Moves between states:
CJ vi ZJ
CJ zo QQ
CJ vo JB
CJ zi CT
FR vi QN
FR zo HF
FR vo GH
FR zi PJ
PG vi ZZ
PG zo NL
PG vo GG
PG zi BR
MM vi JM
MM zo SR
MM vo DG
MM zi CN
ML vi NF
ML zo HL
ML vo GS
ML zi SG
BR vi RD
BR zo NJ
BR vo QR
BR zi BB
QQ vi CJ
QQ zo SG
QQ vo ZJ
QQ zi DG
CM vi RH
CM zo NG
CM vo JJ
CM zi PH
JR vi NG
JR zo GL
JR vo CM
JR zi NF
DR vi FJ
DR zo GG
DR vo SD
DR zi RQ
MD vi JG
MD zo QC
MD vo BB
MD zi PN
QN vi GH
QN zo FR
QN vo MF
QN zi QB
QP vi SC
QP zo JZ
QP vo SG
QP zi SR
PJ vi QB
PJ zo CZ
PJ vo NM
PJ zi ZB
GH vi MF
GH zo QN
GH vo JT
GH zi NM
QR vi RQ
QR zo RD
QR vo QC
QR zi HG
HG vi BG
HG zo LD
HG vo HJ
HG zi DD
BB vi LD
BB zo JG
BB vo HG
BB zi LL
FJ vi SD
FJ zo DR
FJ vo NJ
FJ zi QC
QJ vi HC
QJ zo QM
QJ vo NL
QJ zi FJ
FQ vi GZ
FQ zo RG
FQ vo DC
FQ zi SM
JB vi SR
JB zo ZJ
JB vo MM
JB zi FT
PH vi JZ
PH zo GS
PH vo QP
PH zi ZJ
QT vi DD
QT zo LL
QT vo RM
QT zi RR
PN vi QH
PN zo HJ
PN vo LL
PN zi DP
RQ vi QC
RQ zo QR
RQ vo MD
RQ zi BG
BG vi HJ
BG zo HG
BG vo PN
BG zi RM
QB vi NM
QB zo PJ
QB vo FP
QB zi TR
SQ vi RG
SQ zo GJ
SQ vo FQ
SQ zi CL
HF vi FR
HF zo LT
HF vo QN
HF zi CZ
LT vi HF
LT zo BN
LT vo FR
LT zi LJ
SR vi MM
SR zo JB
SR vo JM
SR zi HR
QC vi MD
QC zo RQ
QC vo JG
QC zi HJ
RG vi FQ
RG zo SQ
RG vo GZ
RG zi JD
SM vi RZ
SM zo JD
SM vo NQ
SM zi RH
QM vi QJ
QM zo RC
QM vo HC
QM zi DR
ZJ vi JB
ZJ zo CJ
ZJ vo SR
ZJ zi TL
TR vi GQ
TR zo ZB
TR vo FZ
TR zi GZ
GS vi PH
GS zo NF
GS vo JZ
GS zi CJ
BL vi JC
BL zo DC
BL vo CL
BL zi GL
CN vi RC
CN zo HR
CN vo QM
CN zi ZZ
HL vi ML
HL zo JJ
HL vo NF
HL zi SC
NM vi FP
NM zo QB
NM vo GF
NM zi GQ
JG vi BB
JG zo MD
JG vo LD
JG zi QH
FP vi GF
FP zo NM
FP vo BH
FP zi FZ
JF vi NC
JF zo RR
JF vo MR
JF zi QN
JT vi LJ
JT zo MF
JT vo CZ
JT zi GF
GF vi BH
GF zo FP
GF vo TC
GF zi GJ
QH vi LL
QH zo PN
QH vo QT
QH zi DT
JM vi DG
JM zo MM
JM vo CT
JM zi RC
ZZ vi GG
ZZ zo PG
ZZ vo DR
ZZ zi RD
HP vi RR
HP zo DT
HP vo JF
HP zi HF
RM vi PC
RM zo DD
RM vo DP
RM zi NC
JJ vi HL
JJ zo RH
JJ vo ML
JJ zi QP
SG vi QQ
SG zo SC
SG vo CJ
SG zi JM
TL vi FT
TL zo CT
TL vo HR
TL zi HC
RR vi JF
RR zo HP
RR vo NC
RR zi FR
HC vi NL
HC zo QJ
HC vo PG
HC zi SD
RD vi QR
RD zo BR
RD vo RQ
RD zi LD
PC vi DP
PC zo RM
PC vo DT
PC zi MR
GQ vi FZ
GQ zo TR
GQ vo GJ
GQ zi DC
BH vi TC
BH zo GF
BH vo ZB
BH zi SQ
HJ vi PN
HJ zo BG
HJ vo QH
HJ zi PC
RZ vi NQ
RZ zo SM
RZ vo GL
RZ zi JJ
ZB vi TR
ZB zo TC
ZB vo GQ
ZB zi FQ
RC vi QM
RC zo CN
RC vo QJ
RC zi GG
JD vi SM
JD zo CL
JD vo RZ
JD zi CM
LL vi QT
LL zo QH
LL vo DD
LL zi HP
DD vi RM
DD zo QT
DD vo PC
DD zi JF
HR vi CN
HR zo FT
HR vo RC
HR zi PG
MF vi JT
MF zo GH
MF vo LJ
MF zi FP
GL vi JR
GL zo NQ
GL vo NG
GL zi ML
NC vi MR
NC zo JF
NC vo BN
NC zi GH
NG vi CM
NG zo JR
NG vo RH
NG zi GS
FT vi HR
FT zo TL
FT vo CN
FT zi NL
FZ vi GJ
FZ zo GQ
FZ vo SQ
FZ zi BL
CL vi JD
CL zo JC
CL vo SM
CL zi NG
JZ vi QP
JZ zo PH
JZ vo SC
JZ zi JB
NF vi GS
NF zo ML
NF vo PH
NF zi QQ
TC vi ZB
TC zo BH
TC vo TR
TC zi RG
GZ vi DC
GZ zo FQ
GZ vo BL
GZ zi RZ
DC vi BL
DC zo GZ
DC vo JC
DC zi NQ
JC vi CL
JC zo BL
JC vo JD
JC zi JR
NL vi PG
NL zo HC
NL vo ZZ
NL zi NJ
LD vi HG
LD zo BB
LD vo BG
LD zi QT
SD vi NJ
SD zo FJ
SD vo BR
SD zi MD
RH vi JJ
RH zo CM
RH vo HL
RH zi JZ
DT vi HP
DT zo DP
DT vo RR
DT zi LT
DG vi CT
DG zo JM
DG vo TL
DG zi QM
GG vi DR
GG zo ZZ
GG vo FJ
GG zi QR
NJ vi BR
NJ zo SD
NJ vo RD
NJ zi JG
CT vi TL
CT zo DG
CT vo FT
CT zi QJ
GJ vi SQ
GJ zo FZ
GJ vo RG
GJ zi JC
LJ vi CZ
LJ zo JT
LJ vo PJ
LJ zi BH
BN vi LT
BN zo MR
BN vo HF
BN zi JT
DP vi DT
DP zo PC
DP vo HP
DP zi BN
SC vi SG
SC zo QP
SC vo QQ
SC zi MM
NQ vi GL
NQ zo RZ
NQ vo JR
NQ zi HL
CZ vi PJ
CZ zo LJ
CZ vo QB
CZ zi TC
MR vi BN
MR zo NC
MR vo LT
MR zi MF

The rows follow the links: the fewer symbols apart two states are, the more alike their rows tend to be.

Each row is also shifted at random along 7 hidden directions that mean nothing.

Some states, each with a row of numbers:
RR: -70,2,-21,10,1,-6,10,6,15,5,-7,-27,-8,-29,18,-4,-6,-3,34,8,-12,2,1,-1,28,2,20,5,5,-15,53,43,25,-29
BL: 63,-4,-6,-7,-5,46,0,-48,-8,36,-8,17,-2,-39,-1,-5,23,-19,-29,15,30,46,32,-9,-7,14,-28,10,-1,50,11,27,-36,62
CM: -56,-1,22,-25,4,19,-4,17,-28,21,-10,44,-6,6,-3,27,35,-10,-1,-48,40,35,33,6,-38,-5,13,-37,40,-18,3,11,-34,13
NF: 22,3,10,-13,15,-12,-13,28,10,-36,-10,17,6,8,-8,12,12,19,13,4,6,-34,-20,4,-22,3,6,-12,12,-26,-13,-10,15,-48
BR: 31,-3,32,-1,-10,-20,5,14,-32,-13,24,5,8,57,-12,11,-19,-6,-28,-31,-27,-11,-32,7,-3,-17,10,-26,1,-12,-71,-63,-28,28
BB: 9,0,-7,1,2,-25,-4,21,-21,3,12,-1,-3,0,5,21,-15,11,8,-34,-17,1,17,4,-2,-11,-5,5,8,-55,14,-19,25,-29
HF: 24,14,-1,14,-21,-14,22,30,3,-22,5,-22,-11,58,19,-13,-16,-15,23,-21,-37,-50,-53,-9,24,15,22,54,-20,28,-31,-41,-7,-32
QJ: -12,3,10,2,-9,-15,-44,-6,36,52,-8,-4,20,-3,-5,2,-36,5,-10,-23,-3,19,6,-18,8,3,13,66,-35,25,26,-3,5,14
JB: 15,8,-3,-16,17,-7,-23,50,-12,-3,1,19,12,5,-8,31,-9,23,33,-42,29,-13,49,-24,-26,-4,-13,53,6,-42,30,-36,20,-75
CT: -52,-2,11,9,4,-11,-26,-13,44,0,-10,-14,22,6,-15,-18,-24,16,-3,30,5,-11,-12,-1,8,-11,9,18,-36,24,-1,-3,9,7
RM: -48,1,3,7,-9,-20,1,4,7,14,-7,-15,-2,7,22,13,-15,3,15,-45,-16,-7,-4,19,19,-27,11,46,-11,-24,28,-26,10,-14
GQ: 37,13,-11,24,-23,13,-2,-41,46,8,-12,-10,-5,28,11,-37,-7,-5,-19,22,-22,-37,-35,-2,12,19,-28,112,-70,95,-32,-34,-4,22
SM: -29,-5,33,-19,16,-3,11,21,-1,-47,-24,14,6,5,11,25,29,8,21,-14,25,-31,-32,34,-11,-27,24,-43,35,-39,-8,-14,-14,-31
HR: 5,2,3,-2,-7,-26,-57,-10,63,63,-24,-4,21,-20,1,3,-33,19,-3,-22,5,23,14,-5,5,-8,13,79,-45,7,58,13,27,0
GS: -2,-1,2,-10,-17,-18,-13,6,34,57,-22,21,-16,28,-8,-35,23,6,-7,-6,24,57,21,28,-28,-12,44,-85,-7,-12,24,82,11,38
JG: 28,-14,9,-3,9,-13,10,-9,-40,-21,22,-1,2,-13,-9,20,-1,5,-23,0,-16,7,-1,18,-2,-20,-16,-64,29,-49,-25,-17,1,20
JF: -61,-7,-11,10,-4,17,6,-41,-1,27,1,-11,-5,-53,14,2,3,-17,-12,13,-9,34,6,2,22,6,-7,1,9,17,31,35,-6,41
GH: -2,1,-33,8,-3,7,10,-12,7,18,-2,-8,-21,-46,13,-9,13,-9,7,25,-15,22,5,-7,12,29,1,-12,15,2,41,68,24,-3
PJ: 29,-7,0,-6,12,8,17,-18,-32,-31,-1,20,-12,-44,15,35,32,-1,-13,-2,-13,-11,-14,23,-9,1,-31,-17,41,-36,-10,-9,2,-6
MF: 6,-4,9,-9,-8,4,-11,-34,-20,50,-13,39,-14,-53,29,54,26,-10,-30,-65,-10,38,13,25,-14,-5,-23,42,29,-25,29,-2,-9,29
HL: -59,0,11,2,10,10,-11,-10,19,-30,-10,12,7,-5,-14,-10,14,5,-10,44,6,-22,-27,-1,-13,17,0,-18,3,28,-32,10,-5,2
ZJ: 25,9,-25,4,10,24,-18,6,2,5,15,2,12,0,-29,-17,-19,5,2,34,18,-4,43,-56,-11,35,-35,57,-26,49,-1,-10,6,-15
RZ: 25,0,23,-11,-7,2,-2,-3,20,0,-22,10,3,21,7,-5,16,-4,-4,-11,15,-7,-27,17,-6,-7,21,-3,-5,19,-15,-4,-23,15
NQ: 25,-12,33,-20,24,19,8,-12,-21,-60,-7,20,14,-30,-2,32,31,0,-13,22,19,-25,-33,18,-11,-9,-10,-49,43,-16,-38,-21,-30,3
QC: -32,-4,-6,25,3,-7,6,-25,7,-41,23,-30,8,0,-20,-29,-26,4,-22,74,-44,-29,-43,-8,22,16,-13,-29,-19,29,-54,-6,10,23
BH: 31,3,0,0,-10,-21,11,-4,20,-8,-23,5,-18,9,24,-2,25,12,4,-16,-10,-18,-26,45,-4,-21,3,-1,-6,-28,6,3,22,-17
DG: 13,-9,27,-19,0,2,-33,-22,-9,45,-7,30,19,-15,-7,31,-2,7,-32,-49,29,43,42,12,-24,-30,-16,20,-2,-17,13,-28,-22,45
HC: -1,2,2,-5,12,1,-5,40,-21,-16,21,-10,18,12,-17,9,-28,0,21,-5,8,-9,14,-41,6,13,10,2,11,-3,-3,-22,-7,-34
JZ: 20,5,-14,-3,2,-1,-4,24,11,0,1,5,-5,22,-22,-32,7,8,10,31,17,7,17,-14,-19,16,11,-44,-5,9,-3,40,13,-11
TR: -52,10,4,-2,5,-6,6,21,6,-29,-23,12,-9,12,27,26,20,13,31,-42,2,-48,-11,23,-9,-15,-9,69,2,-28,11,-46,15,-66
LJ: -7,12,-20,-2,-18,15,10,14,-29,48,4,23,-29,9,17,12,20,-21,7,-59,0,33,38,-11,-16,22,-7,39,13,2,25,12,-7,-3

The symbols that take the first to the second take the third to the fourth, perhaps in another order. What is the fourth?
Answers are names.
-25,0,-15,10,-10,2,34,-1,-4,-8,-1,-6,-27,19,9,-30,26,-12,6,19,-12,4,-14,19,1,6,13,-55,7,4,-11,41,4,11
: 16,0,-4,-3,1,9,18,-12,2,-10,-14,5,-10,-1,13,-4,27,1,6,1,14,-5,1,24,-5,-12,-9,-5,2,-5,5,4,0,-1
:: -21,7,-25,17,-7,-17,16,28,2,-4,14,-35,-10,30,2,-26,-27,2,32,2,-18,-12,10,-12,22,-2,11,9,-22,-8,16,4,29,-35
: RR

-52,-6,1,0,0,26,17,-36,3,-2,-17,6,-9,-14,8,-14,34,-7,-8,23,22,16,6,28,-6,-13,-8,-34,5,16,3,28,-17,35
: -50,3,-21,-4,10,29,-1,-1,18,12,-18,0,-4,-39,2,-11,20,-3,26,30,36,20,31,-16,-2,20,5,-1,11,19,52,63,3,-17
:: -35,1,-34,7,7,-18,-11,9,7,26,2,-13,-6,-46,9,9,-14,15,26,-8,-8,21,44,-5,10,-2,-7,19,3,-48,78,37,54,-41
: PC

51,5,-21,3,-16,-19,28,19,22,8,-17,-11,-30,37,14,-42,24,2,28,3,5,8,-1,34,1,-17,30,-54,-13,-20,26,55,27,-15
: -9,0,25,-1,-2,-27,-39,-21,66,0,-35,17,11,-4,3,1,7,23,-22,9,-12,-26,-54,34,-14,-8,14,23,-26,3,-11,3,20,2
:: 39,5,9,-5,-6,-2,-38,-13,20,35,-8,25,12,12,-11,2,-7,11,-25,-22,9,8,17,-6,-24,1,-21,64,-35,23,-9,-30,1,16
: NJ

4,-3,-6,-6,-7,31,14,-26,4,28,-13,5,-9,-8,0,-27,29,-18,-6,21,35,45,25,7,-4,1,6,-43,2,34,16,53,-27,48
: 3,3,-12,-7,16,24,15,27,-2,-38,-1,-4,0,-5,-13,-18,14,-4,28,49,24,-17,-2,-29,-2,29,11,-38,21,20,-3,35,-3,-36
:: -54,1,4,-4,12,8,-5,29,-28,-5,22,-5,14,4,-20,8,-22,-6,12,-1,9,9,22,-38,1,14,11,-16,18,0,-3,-4,-14,-12
: BR

-8,-8,9,-12,18,22,-2,-1,-33,-13,13,14,15,-5,-26,7,5,4,-11,14,36,17,42,-11,-22,-10,-22,-46,19,-10,-17,-12,-22,18
: -31,8,-29,7,-3,-20,-1,38,-9,23,18,-11,-12,15,-4,-9,-18,4,26,-19,-12,18,37,-19,2,8,10,-2,-4,-30,34,24,35,-36
:: -1,-2,-26,15,4,9,11,-7,-28,-2,31,-17,-4,-12,-14,-12,-16,-4,-6,29,-14,12,27,-25,8,16,-26,-17,0,5,-4,7,10,9
: CZ

-33,5,-3,-8,14,-2,-14,29,3,-11,-7,20,0,1,-15,3,12,17,18,4,20,-5,22,-8,-28,8,3,-17,13,-21,10,19,19,-40
: 24,-2,2,-11,23,-6,-25,26,0,-9,3,-4,24,-32,-10,27,-21,18,23,-4,20,-7,28,-29,0,-1,-5,26,11,-32,35,-14,17,-48
:: -55,1,-13,-2,4,4,-24,1,20,34,-9,13,3,-8,-16,-16,4,13,3,10,28,33,47,-7,-22,1,1,-10,-10,-1,34,44,18,3
: HC

31,4,-9,13,-34,-6,16,-25,18,44,-7,-1,-28,31,14,-37,11,-20,-22,-5,-24,28,-22,23,6,5,16,-15,-24,38,-12,38,-6,56
: -42,2,-26,19,-9,22,10,-38,9,20,0,-1,-23,-25,6,-27,16,-16,-17,38,-18,17,-3,-2,7,32,-16,0,-6,46,3,50,4,35
:: 13,-3,-12,8,3,8,4,-8,-37,3,33,-2,0,-11,-16,4,-16,-6,-21,11,-16,17,22,-22,0,14,-29,-12,8,1,-20,-11,-2,20
: JG

26,-5,9,-4,12,-23,-32,-5,42,-6,-16,-5,22,-17,-7,4,-16,29,0,18,8,-13,-6,11,-1,-19,1,14,-21,-20,19,-2,30,-18
: -54,-2,14,5,-9,-30,-36,-11,38,41,-9,-1,12,-11,0,2,-24,9,-16,-12,-21,20,-15,7,7,-5,24,12,-19,-3,18,21,15,23
:: -58,0,19,7,-4,-17,-40,-38,59,18,-28,14,12,0,-7,-13,1,23,-30,18,-3,-3,-23,30,-17,-15,0,19,-39,20,-9,6,15,32
: QM

11,-15,9,5,-3,-21,0,-38,-4,3,6,-7,0,-20,2,4,-6,7,-33,10,-24,16,-11,36,9,-29,-11,-44,-1,-30,-10,0,10,44
: -72,5,-2,9,-15,24,18,-20,-23,20,6,11,-20,14,10,-1,15,-28,-19,-19,-15,14,-3,-1,-1,19,-9,16,5,40,-24,-3,-31,39
:: 81,-2,-2,-14,-4,27,8,-24,-16,23,-10,19,-6,-22,10,12,28,-8,-10,-17,29,29,32,9,-13,-7,-24,10,8,4,17,4,-19,25
: QP

-97,-6,37,8,-8,-7,-14,-21,21,9,-3,-9,21,33,-14,-16,-22,-5,-30,9,-4,6,-30,13,10,-21,27,-25,-22,32,-39,-16,-33,61
: 36,4,-11,6,-7,-6,-23,4,0,33,21,-6,8,-3,-14,-2,-34,-5,-15,1,-19,16,9,-41,6,28,-5,35,-16,23,1,0,7,9
:: -22,0,14,1,-6,1,33,14,-36,-21,13,-16,-2,35,13,10,-7,-17,9,-35,-8,-13,-13,9,18,-22,10,-7,12,-13,-25,-48,-30,4
: HF

56,13,-6,7,1,19,2,2,11,-30,-6,-4,5,18,12,2,-5,0,14,-3,1,-59,-18,-19,5,18,-31,118,-30,49,-19,-67,-7,-41
: -13,5,27,-9,1,-2,4,23,14,-38,-15,7,6,39,2,-1,12,1,13,-4,10,-39,-44,10,-7,-4,26,-4,3,10,-33,-24,-19,-21
:: -36,0,21,3,-8,-4,-11,6,1,12,12,-7,17,38,-16,-10,-28,-9,-13,-8,-3,6,-9,-16,6,-1,23,0,-16,29,-30,-23,-27,31
: RQ

-6,-4,13,-8,7,-9,-10,-10,46,-10,-37,2,5,-31,18,7,19,13,12,9,16,-15,-29,31,2,-17,17,4,1,-16,32,24,14,-18
: 30,-8,2,-13,16,12,-18,-9,-14,6,6,16,15,-26,-19,14,-1,12,-12,9,29,19,42,-10,-20,-6,-26,-11,7,-12,7,-7,-2,9
:: 15,-2,-2,-5,4,-11,-20,15,13,22,3,-12,15,-11,-13,-6,-25,6,10,6,12,24,20,-19,8,0,20,-13,-3,-9,33,27,11,-5
: QH

34,-2,2,-8,-18,31,29,-7,-71,50,24,11,-15,13,8,17,6,-41,-16,-63,13,63,51,-12,1,-4,-8,-11,25,10,-2,-16,-58,63
: 3,5,-18,3,-13,11,-11,-21,-1,56,-4,13,-14,-46,23,24,5,-16,-9,-37,-15,32,20,-13,4,27,-15,77,4,14,44,15,3,10
:: 0,3,31,-13,-4,5,-20,13,-23,21,6,17,22,42,-10,24,-21,-2,-12,-64,24,4,27,-15,-16,-19,-8,56,-15,8,-23,-77,-39,14
: HC

-57,-6,14,7,7,-2,0,-14,-35,-23,21,4,8,-4,-6,28,-12,4,-23,-14,-24,-17,-7,6,-1,-13,-29,13,8,-18,-38,-59,-9,10
: -15,2,-12,-5,-3,8,32,24,-39,-3,11,1,-22,3,13,7,18,-20,20,-21,-2,15,11,-3,4,10,13,-39,40,-24,12,22,-11,-11
:: 81,5,-31,12,-14,27,30,-24,-12,2,15,-4,-23,6,-1,-34,15,-19,-16,38,-10,9,5,-12,3,31,-27,-8,-10,52,-25,22,-7,32
: JR

